[ 103  338  176   52 -318 -324  215 -144  245   20 -127  204 -379 -236
   31 -176  466  -83  513 -340 -412 -347   54 -106 -107 -105 -239 -217
 -320   40 -310 -196   45  240]
11
[  71  109   27 -383 -172 -161  371 -154    9   14  110  109  213  589
  378   98  422  156 -447  -95 -169 -237   -4  218 -553   10 -290  511
  -94   34  158  336   44  821]
12
[ 136  -30   47 -213 -227 -359  -70 -192 -236  196  173  -62  177  492
  119  320  308 -364 -232   65  -49  150  224  311 -260  213 -404  424
  -60   85  197  -88  216  160]
11
[  -7   64  -17  -36 -206  -58  140 -131   26  228    6  -30  292  435
  105   60  -13  261 -323   38  167 -103   82  143 -553   75  136  431
 -164  -79  135   51 -110  266]
1
[-162    3 -285  -69 -300 -244  394 -295  152 -133 -385  -78  181  451
  263 -179  267 -211 -223   99 -107    9  142  136 -210   35  201  394
  -26  138  135  164  -53  125]
3
[ 255   86   43  -48 -310 -295   13  -54  190  -22 -168  347 -198   52
   73 -204  453  -48   46 -174 -200  153  183 -155   32    7 -299 -354
 -351  -56  100  -89  330  258]
11
[ -20  307  211  424  -32 -256  -62  204  351 -366 -218  421 -389  -88
  107 -198  285 -126  289 -197 -529 -138 -237 -355  240  166 -231 -281
  -56  -10  397 -374  191 -167]
7
[ 151  368  106   16 -344 -297  380  -24  264 -188 -147  481  -87   90
  226 -187  676 -106   71 -280 -426 -246 -417 -317   19  108 -215 -376
 -215   47   16 -301  180  142]
0
[  56  282  -93  102 -283 -222  130 -269   30 -179   44    7  136  511
  -47   52  109  -92 -264  -97   28 -241 -292  168 -184  -34   23  394
   -1  309  259 -174  -42  132]
2
[-205  450 -123  315   69  -86  120   31  165 -205 -284  243   48  209
   87 -116  560  -34  270 -481 -493 -262  -57 -249  -46  101  -90 -166
 -198 -349  282  -97  254 -118]
6
[-146  -14 -202  -33 -474 -202  403 -151  155  -60 -209  169   80  140
  132  -30   10   47   17  323  -15 -158   54  235 -255 -130  -20  397
 -349  344  186  -71  -57  287]
11
[-185  399 -276  316 -383 -279  298 -186  401 -121 -327  635 -320  -74
  114 -257  645 -114   67 -411 -448 -334 -398 -279   79  -10 -115 -401
 -409   -1   60 -307   60   29]
8
[ 152  -37  238  261 -100 -284  165   -7  134  -34 -146  -48 -243  -28
 -302  -14  411  -33  665 -196 -204   69  275 -154 -149   51  -10 -242
 -262 -286  -23   78  110 -294]
4
[ -60   15 -321  170   23 -215  232   78  -59  -77 -109  130  143  725
   -1   35   94 -112 -300  284 -142  -58   37   55   54  -33  194  350
 -271  333  430  195  131  164]
11
[  31  207  255   97 -159 -217  232 -180  444   93 -274  474 -176   90
  261   41  277 -158  455 -412 -231 -286    2  165   15  -51   18 -255
 -250 -399  -26  192    8  -38]
1
[ -61  494    8  275 -130 -220   43   50  100 -238 -119  332 -343  -51
   17  -55  332 -267  314 -208 -329 -253 -345 -292  419  125 -340 -188
 -142   72  215 -423  276 -239]
9
[ -65  -39 -183  -28 -275 -256  121   -2 -338  109  189  172  340  512
  136   30  170   92 -101 -139   44 -239  116  134 -307   57  -52  278
 -237   64  273  -69  210  246]
0
[  -9 -152  201  -93 -183 -168  446 -304 -427 -175  255 -175 -148  335
  -36  169  270  -85 -230  320 -178   59 -133    2 -365  -17 -207  639
  223  501   50  173   55    3]
5
[ 260   62 -187 -147 -300 -174  248 -163   30  -72  152 -101   69  460
  266  467  292 -242 -366   37  -91 -172 -202  205 -292   74  151  493
  223  156  298   40  -72  307]
8
[ 263  168  394   96   62 -316  282   59   53  -96 -194  550 -282   95
  378 -176  335   54  419 -293 -273 -105  186 -330  170  120 -199 -180
 -200 -107  332  137  119  -30]
1
[ -92 -329  359  -52 -200 -491  206 -251  131  -42 -177  378 -404 -200
  133 -166  210  -29  293 -129 -260 -130  426 -106   -1  -93 -191  -23
 -314 -302  -92    1  155  -35]
12
[ -54 -413  181  -58  -98 -266  383 -208   80  -62 -287  281  -32  444
  383 -160 -132  -21 -274  456   64 -262   62   20 -113   80  367  271
  -68  -98   70  314   53   62]
4
[  66  168  -23  -37 -256 -274  210  -87   17 -205   93  395 -211   24
 -145  -33  699   59  -10 -346 -303 -159 -240 -346   64   74 -133 -167
  -82 -217  186 -237  309  -58]
8
[   8  652  127  -13 -304 -279  171   82  440  -54 -257  530 -248   -3
  206  -70  547   26  470 -465 -538 -370 -182 -175   49    5 -330 -118
 -211 -104  128 -200   85   26]
12
[ 122 -266  498 -143 -504 -291  346 -288  119 -239   -9  265 -285   63
  280   38  199 -104 -228  126 -137   51   64   70 -112  -78 -400  477
  -39  -77  170   -8  191  380]
10
[ -13  216  344   64 -106 -140  170  164 -201 -231    3 -108   -3  585
  -80  319  143 -130   50   36 -136  -60 -175  134    8  113  -69  582
   35   19   56  -26  287  -51]
10
[  90  569   13  179  -54 -233  -34  -34  309 -254 -317  446   88  361
  257  111  554 -262   16 -631 -464   34   40 -121   93   77 -315 -283
 -152   55  369 -238  149 -347]
10
[ 241   -1   60 -411  -91 -193  330 -335  -21  -31  235   84 -261  289
  447  441   59 -377 -534   88  -91 -208 -114  186  -50 -256 -365  524
   54  165   48  315   96  728]
10
[ 160  358  169  160  124 -337  118  -12  286 -256 -426  158 -322  392
  377  -99  612 -300  206 -441 -393  -39  -98 -271  -72   34 -127 -174
   14 -195  -59  129  242  -55]
8
[ 227 -108  183   21  -41  -77  233 -323  -59   62  292   47  265  724
    2  436  153 -134 -636   44 -221 -100  148  324 -394   46   41  372
   60  193  365  224  -81  210]
4
[-114  153 -243  153  -20 -295  356  159  352 -342 -650  375 -483 -257
  499 -362  471 -236  688 -115 -535 -289  157 -467  458   69   72 -200
 -241 -165  200  294  101  -79]
10
[  71  159   61  216 -282 -107   -7  -74  310 -307 -162   28 -241 -177
  238 -296  295   41  100 -265 -160  127    7 -232 -167   66 -179 -254
   18 -163  267 -176  241   45]
1
[-147  132 -423    8 -332  -95  218  -66  -89  105  109 -104  259  552
 -174   58  348   88 -514  -87  -46   16 -158   67 -452 -110    3  297
 -183  192   91 -107  210  426]
3
[  14  383   61   45   21 -281  119   91  209 -109 -345  288  -86  184
  130 -306  642 -147  447 -246 -423 -157 -152 -406  126   99 -199 -147
   22 -220  201  -47  347 -225]
2
[ -34 -107   58  -75  -46 -406  211 -154  352 -440  120  122 -486 -240
  -52  131  826 -206  -42 -152 -403  -50 -353 -298 -152   59 -339  -26
   99 -400  146  -58  201   19]
8
[  -3  332  -18  463 -372 -224   72 -137   -7  -34 -347  256 -137   11
 -141 -264  628  -57  411 -494 -478  -75  173 -348  -94   80  102 -565
 -378  273 -151 -275  208 -493]
10
[  14  243  153 -184  -13  -72   40 -210 -219 -221  136  -75  305  484
  267  108  -91   52 -400  -97  216 -114   43   71  -84   81 -324  619
   83 -209  367 -116  183  155]
10
[ 216 -176  296  185 -496 -488  239 -219  559  124 -147  395 -501 -408
  -88  -49  444 -165  462 -103 -460 -228   65 -172 -105    0  119 -398
 -296 -217  -67 -219 -121   38]
7
[   8 -346 -225 -289 -155 -460  198  -30  383  -49   51  382   22  357
  557  344  144 -140 -683  199 -138 -345  -88  233 -250  121  -17  638
  -14  -83  560   51 -282  735]
2
[ -20  311  127  137 -111 -229  200  -40  166  -37  -18  416 -352 -168
  319 -117  485 -114  420 -499 -437 -248  -84 -208   65    4 -298 -284
  -35 -170  164  -70  170  -25]
1
[  52  -94 -107 -147  -91 -220  184  192  107  -31  -53  285  203  569
  650  150  122 -188 -396   30  -85 -180 -225  124  -71    9 -222  487
   72  -54  441  -25  182  666]
2
[-101  309  146  236 -150 -439  185  -50  414 -369 -210  278 -543  -27
  173 -189  644 -252  122 -350 -526 -133 -284 -242   33   82 -174 -310
  -71  -21  -54 -142   70  -45]
10
[-110  422  103   68 -291 -188  199 -153  286 -104 -325  110  -62 -263
  -60 -316  457   48  783 -290 -232 -136  196  -84  -73  168 -177 -145
 -246 -275  114  -88   60 -270]
1
[ 135  -88  -10 -221 -161 -157  169 -423 -221  106  187  155  471  549
 -135  348  120  -70 -371   -1   11 -102  420  266  -88   38  -82  628
 -159  -14  558  134   31   77]
3
[  16  165  166   15 -263 -206   98   70  132   10   35  427 -117   -5
  321 -166  899  150  106 -626 -550 -330 -102 -297 -390  165 -290 -215
   38 -404   27 -227  287  283]
8
[ -21  230  -71   73 -290 -339  457 -354  325 -345 -236  273 -415 -123
  220 -177  547 -232  234 -399 -449 -231  -80 -124   24 -159 -260 -294
 -267   77  -81    0   10  228]
5
[ 209 -194  -41  -36 -271 -232  378  -17    5   80 -247   94   59  507
  193 -100  104   95  -57  254   27  -77  102   67 -223   -4  457  103
 -262  316  -13  384  -37  306]
12
[   4  185 -128 -321 -288 -210  484  -47  293 -155  -65  275  121   33
  636   63  109   13  152   62   38 -502 -208  134 -118   42 -204  537
  -88 -115  490   56  -93  572]
1
[ 176  -71 -164  -60 -124 -137  155 -143  228  -69   99  -22  139  214
  499  100  157  -41 -199   37    1 -319   74  214 -392  109   10  368
   90   93  466  240 -344  558]
9
[ 115  357  358   72 -138 -390   92  181  327  -55    3  384 -374   17
  -41  -27  598   -9  533 -302 -394 -385 -401 -298  -49   26 -173 -167
  -44 -205   27 -157  248  -21]
3
[-256  404 -422  131 -303 -236  222 -127  110  -36 -276  418 -328 -179
  340 -287  656 -119  355 -676 -418 -101   28 -225  234   54 -280 -196
 -229 -285   57 -121  -22  -92]
11
[ 165  163  290   40  -71 -314  283 -160  224 -248    2  269  -27  118
 -151 -251  651  196  307 -378 -283 -262  -42 -338 -204  -75 -196 -199
 -232 -230  117   13  141   42]
5
[ 169  295   65  -37 -166 -304  221   76   72 -158 -347  472 -322  -45
  300 -132  746  -41  414 -413 -407 -214 -187 -590  133  215 -127 -113
 -144 -378   70  -63  257 -107]
6
[ 205 -232  193 -310  -95 -426  154    7    5  -76   97  180 -116  336
  182   48   22  -45 -335  517   90  -69  -73    4 -117   26 -143  471
  -86  211  210   57  138  416]
11
[  24   77 -145 -223 -178 -208  540  139   35  -22 -256    8  -53  337
  338 -243   38  -11  207  492   77  -30   30   83  119    3    3  333
 -180   30  216  309  118  575]
11
[-290   92  -51  205 -152 -340  126   -7  411 -144 -301  286 -461  -21
  288 -424  550   22 -174 -333 -416 -149 -336 -348 -201   34  -44 -367
 -194 -224 -325 -121  114  184]
12
[ -32  114 -283   -2 -287 -298  -93  132  213 -342  -77  360 -119 -193
  482 -102  896 -242 -167 -633 -579  -73 -170 -352 -153  141 -589  188
  113   59  314 -439  117  208]
8
[ -55  -27  -63  -66 -284 -245  453 -403   29 -249  179  227 -266  344
  223  175  346 -237 -709  -12 -318 -256 -200  161   -1   79  -58  287
   27  160  178   42  -63  474]
9
[-182    4 -221  176 -126 -422  333   58  218 -252 -450  406 -507 -239
  298 -268  457 -270  432 -131 -569 -131  138 -362  305  115 -149 -201
 -328  -94  213  -48  142   71]
7
[ 270  113   50  -43   12 -390  198 -225  345 -296   36  306 -390  -89
   16   21  692 -170  -89 -517 -324 -141 -170 -469   26 -249 -332 -206
 -235 -209    8   50  147  170]
10
[ -22 -341  116  -51 -219 -438  -12  -36   26 -211    2  173  143  370
  179  217  137 -347 -209   31   17  -62  -36  215   76  205 -250  464
 -180 -200  272 -198  147  175]
5
[  25  485  -36  123 -382 -114  238 -207  234 -264 -421  459 -357  -13
  318 -325  637   31  -76 -649 -452   -1 -148 -405   72   95 -129 -447
 -149 -315  -18 -243  203   70]
6
[ 135  320  156  273 -192 -237  468 -119  420 -114 -579  466 -469  -16
  174 -507  448  -10  438 -267 -311 -128 -213 -516  111 -118  123 -720
 -305  -68 -289   39  131 -217]
4
[ 124   85  104  124 -235 -170  299 -371  104 -266   -9  134 -431 -283
   12 -295  617   26  264 -282 -452 -239   57 -306  -44   93 -101 -277
  -96  -84   23  178  -54  138]
5
[   7  -10  286  206 -196 -165  553 -256  -51 -116  -19 -101  -35  443
   67    9  238   62  331   85  -41 -254 -153  271 -388   57  200  341
   60  -16  113  359 -120  140]
2
[ 116  307  -88  327 -233 -108  183 -153   29  125 -409  224   -7  244
  301 -174  655    1  406 -647 -296 -100   60 -270 -266   66  -94 -391
 -288 -274  -38   17  237  -22]
2
[ 215  152  165  -54 -248  -45  106 -118 -103  289  270 -232  168  480
 -269  438  116  -51  -12   91  -50 -132  138  352 -450  -81  -98  610
  -29  234   90   94  -43  273]
9
[ 200  300  160  123 -350 -316  301 -490  505 -253 -392  339 -276   63
  573 -221  482 -135   -4 -634 -184 -112 -253 -340 -115  -93 -154 -425
  -91 -411 -137 -217   -6  -38]
5
[  34   98  281  385 -282 -279  206 -207   95 -348  -96  145 -369 -127
  -49  -93  675  -75  452 -595 -558  -99  -23 -320 -213   17 -157 -344
  -57 -188  -17 -271  302 -266]
7
[ -22  -91  208  -87 -318 -297  123  -61   75 -193  159  166   64  181
 -164  -63  111  112  -80   18  -69 -202   98  233 -281 -105 -130  377
 -151   63  287 -157  140  454]
6
[ -89   26  249   -8 -306 -177  236 -340  123   82   -9   40 -156  249
 -287  -18  -27 -165 -250  471 -146  -56  -52  217 -152  -55  100  291
  -88  342  -24   56  110   23]
1
[ 235  219 -125 -214 -328 -349  166  -13  398 -278  -82  429 -386 -130
  392   58  729 -148  113 -454 -422 -247 -314 -264   34   22 -303 -150
   70 -217  258 -106  187  322]
2
[-247  442 -253  358 -244 -180  111   76  254 -302 -259  387 -293  -70
  199  -43  725 -109  554 -670 -717 -418 -139 -254  -70   12 -159 -179
 -180 -129  154  -61  177 -221]
0
[-191  423  -18  339 -370  -82  228 -159  205 -109 -272  353 -140 -110
   82 -351  496   18  322 -510 -457 -155  143 -163   80   52 -283 -350
 -272 -132  151 -340  127  -56]
9
[-128  -54 -128 -255 -236 -458   74 -204  115  190   78  131   27  242
   32  289   57 -248 -377   60   37  -87  141  318 -181   77 -257  561
 -342  -44  155 -136  -75  360]
1
[ 108 -184  327 -242 -225 -296  241 -377 -428   90  348  -12  209  405
 -294  188  184 -104 -215  243   29 -138  198  175 -153   75  -55  402
 -102  163   70   18  255   14]
10
[ 168  -65  -17 -254 -210 -193  332 -126   49  119  100  308  136  337
  198  -54  214  220 -266   41  -41 -260   31   -2 -293 -181 -101  323
 -237  133  241  255   18  607]
12
[  61   53 -216  -35 -240 -256  220  -13  649 -125 -379  444 -184 -113
  510 -428  227  191    0 -107  -62 -304  -88 -286  -21  -78  167 -501
 -327 -451   84  -59   80  471]
11
[ 393   83   69 -311 -246 -360  125 -216  103 -119  286  236  105  322
  101  314  366 -178 -361   26 -146 -225 -162   21  -93   40 -137  534
  110  249  430 -107 -108  141]
11
